[ 1.03 -0.28 -1.41 -0.33 -1.71 -0.58  6.22  1.78 -0.23 -1.34  0.00  0.29
  0.32 -0.47 -0.18 -3.27 -0.04  0.84 -0.38  0.63  0.83 -1.09  0.13]  <40> + E
[ 0.53 -3.20 -2.73 -1.41 -4.30  2.06  5.66  0.46 -1.53 -1.82 -2.16 -0.25
 -0.75 -0.55  0.20 -2.96  2.25 -0.70  0.84 -0.38  0.97  0.65 -0.19]  <47> + E
[ 0.16 -0.41 -2.32 -1.19 -3.18  0.17  7.07  1.00 -0.40 -0.65 -1.03  0.79
  1.49 -0.15 -0.27 -1.52  1.03  0.00  1.02  0.09 -0.08  0.28 -0.11]  <40> + E
[-1.00  2.11  1.06 -0.67 -0.53 -1.41 -3.07 -1.75 -0.10  0.50 -0.73 -0.29
 -1.33 -0.40  0.13  4.27  0.38 -1.77 -0.14 -0.60  0.92  0.45  0.86]  <47> + X
[ 0.48 -1.44  0.69 -3.59 -0.48  0.18 -4.82 -1.42 -0.02  0.60  0.31  0.35
  0.49  0.12  0.17  1.32  2.27 -0.20 -0.82 -0.16  0.07  1.45 -0.23]  <38> + C
[-0.50 -1.04  3.36 -2.58 -4.09  0.84 -3.09 -0.38  0.23  1.83 -0.67  0.26
  0.64  0.47 -0.51 -0.41  0.94 -1.00 -0.01 -0.62 -0.30  0.46  0.69]  <47> + X
[ 0.77 -0.39 -1.85 -0.81 -3.49  0.64  4.72  0.37 -0.32 -0.45 -0.45  0.86
 -0.34 -0.44 -0.08 -2.41  1.64 -0.15  0.38 -0.36 -0.21 -0.79 -1.32]  <47> + E
[ 0.86 -0.31  2.19 -1.63 -1.27  0.53 -4.38 -0.37 -1.41 -0.20  0.65 -0.05
  0.87 -0.44 -0.09 -2.06  0.36 -0.08  0.49 -0.41 -0.96  0.52 -0.49]  <38> + C
[-0.22 -1.26  1.38 -4.55 -2.05 -0.58 -0.55  0.63  0.63  0.31  0.78  0.64
  1.79 -2.01 -0.95 -1.52  1.81 -0.81 -0.12 -0.49 -1.29 -0.44 -0.43]  <47> + C
[-2.20 -2.06  2.65 -1.37 -1.52  0.37 -2.00  0.95 -1.49  1.33 -1.36 -0.16
  0.70  0.19 -1.33  3.02 -0.71 -0.68  0.83 -1.25  0.21 -0.19  0.48]  <41> + X
[ 0.40  0.16  3.26 -0.43 -1.34  0.48 -7.24  0.03 -0.50  1.06 -0.89  0.10
 -1.14 -0.08 -0.35 -0.87  0.16 -0.02 -0.30 -0.96  0.30 -0.62 -0.21]  <47> + C
[ 0.23  0.68  2.57 -1.75 -1.27  0.13 -3.99 -1.75  0.39  0.84 -0.15  0.18
 -0.39 -0.30 -1.08  2.74  2.11 -0.79 -0.13 -1.72  0.58  0.43 -0.42]  <47> + C
[ 0.18 -0.04  2.26 -3.03 -0.73  0.01 -4.52 -2.57  0.30 -0.29  0.29 -0.11
 -1.17 -0.75  0.54  3.99  2.05  0.04 -1.23  0.21 -0.43  1.28 -1.12]  <38> + C
[ 0.79 -0.71  2.19 -0.44 -3.38 -0.22 -1.25 -0.59  0.72  0.94 -1.04  0.53
  0.27 -0.13 -1.25 -1.22  1.61 -0.35 -0.63 -1.50 -0.76 -0.27 -0.70]  <40> + C
[ 2.23 -0.34  1.68 -3.94 -2.82 -0.04 -7.10 -2.51 -0.49 -0.18  0.88 -0.32
 -0.03 -0.49  0.26 -1.03  1.95 -1.52 -1.09  1.03  0.70  1.77 -0.20]  <38> + C
[ 1.11 -0.80  1.02 -1.46 -1.03  0.19 -1.24 -2.55 -0.20 -0.12 -0.30  0.32
 -0.77 -0.88  1.48  0.64  1.58 -0.12 -0.99 -0.55 -0.86  2.47  0.59]  <37> + E
[ 2.16 -0.70  2.25 -2.99 -2.31  0.89  3.44  0.14  0.41  1.03 -0.08  0.39
 -0.14 -0.58  0.74 -1.00  1.06 -1.36  0.86 -0.65 -0.01  0.41 -0.32]  <38> + E
[ 1.10 -2.65 -0.97 -3.54 -3.92  0.44  1.81  1.20 -0.04 -0.89 -0.63 -0.93
  0.72 -0.50 -1.51 -0.97  2.23 -3.34  1.07 -0.87 -0.09 -2.84 -0.61]  <47> + E
[ 0.37 -0.89 -2.47 -2.45 -0.55  0.15  3.53 -0.80  3.29 -1.43  0.44  0.16
 -0.37 -1.55  0.74 -0.32  1.07 -0.13  0.15  0.20  0.01 -0.56 -0.48]  <37> + E
